[[ 10   6]
 [ -6  19]
 [ -6 -27]
 [ -8  14]
 [ -5  16]
 [  2  49]
 [  1 -21]
 [  3 -22]
 [-19   4]
 [ -2 -53]]
->
[[ 10  -6  -6  -8  -5   2   1   3 -19  -2]
 [  6  19 -27  14  16  49 -21 -22   4 -53]]

[[ 25 -19  -8 -37 -21  18 -24  -5]
 [  4 -38  21 -21 -38  25 -36 -34]
 [-11 -11  -6  -7 -12  -6 -14 -16]
 [ -5  -4 -15 -11  -5 -10  -7  -3]
 [ -5  -8  -3  -6  -8  -3  -7  -8]
 [ -3  -5  -7  -7  -5  -5  -5  -4]
 [  3 -27  12 -17 -27  16 -26 -24]]
->
[[ 25   4 -11  -5  -5  -3   3]
 [-19 -38 -11  -4  -8  -5 -27]
 [ -8  21  -6 -15  -3  -7  12]
 [-37 -21  -7 -11  -6  -7 -17]
 [-21 -38 -12  -5  -8  -5 -27]
 [ 18  25  -6 -10  -3  -5  16]
 [-24 -36 -14  -7  -7  -5 -26]
 [ -5 -34 -16  -3  -8  -4 -24]]

[[ 17  40 -11   1  -1  26   3]
 [  8  -4  15   5 -15 -16  20]
 [  2  13  -9  -7   9   7 -14]
 [  4   5 -10  -6  12   9 -27]
 [ 17 -17 -26 -25  -2   0  -1]
 [  0 -24  28   0  -9 -12   9]]
->
[[ 17   8   2   4  17   0]
 [ 40  -4  13   5 -17 -24]
 [-11  15  -9 -10 -26  28]
 [  1   5  -7  -6 -25   0]
 [ -1 -15   9  12  -2  -9]
 [ 26 -16   7   9   0 -12]
 [  3  20 -14 -27  -1   9]]

[[ -7  -9  -8  -5  -9  -8  -5]
 [-13  -6  -9  -7  -9 -15  31]
 [ 34  -6 -22  25  21   5 -28]
 [ 39 -38 -38  51  -2   1 -35]
 [  5   0  -6  -4   2   1 -22]
 [-20  -3   8 -11 -17  -6  20]]
->
[[ -7 -13  34  39   5 -20]
 [ -9  -6  -6 -38   0  -3]
 [ -8  -9 -22 -38  -6   8]
 [ -5  -7  25  51  -4 -11]
 [ -9  -9  21  -2   2 -17]
 [ -8 -15   5   1   1  -6]
 [ -5  31 -28 -35 -22  20]]

[[ -8  -5 -10  -9  -6  11  22]
 [-16   2  -9 -13   6  44  46]]
->
[[ -8 -16]
 [ -5   2]
 [-10  -9]
 [ -9 -13]
 [ -6   6]
 [ 11  44]
 [ 22  46]]

[[-34  16   3  -3   7   0 -15  43]
 [ 17  12   0   2 -15  -3  -6  14]
 [  1   2   1   2   1   0   2   1]
 [-11 -17  -3  13 -18   3  24  -5]
 [  1   1   1   1   1   0   2   1]
 [  0   0   0   0   0   0  -1   0]]
->
[[-34  17   1 -11   1   0]
 [ 16  12   2 -17   1   0]
 [  3   0   1  -3   1   0]
 [ -3   2   2  13   1   0]
 [  7 -15   1 -18   1   0]
 [  0  -3   0   3   0   0]
 [-15  -6   2  24   2  -1]
 [ 43  14   1  -5   1   0]]
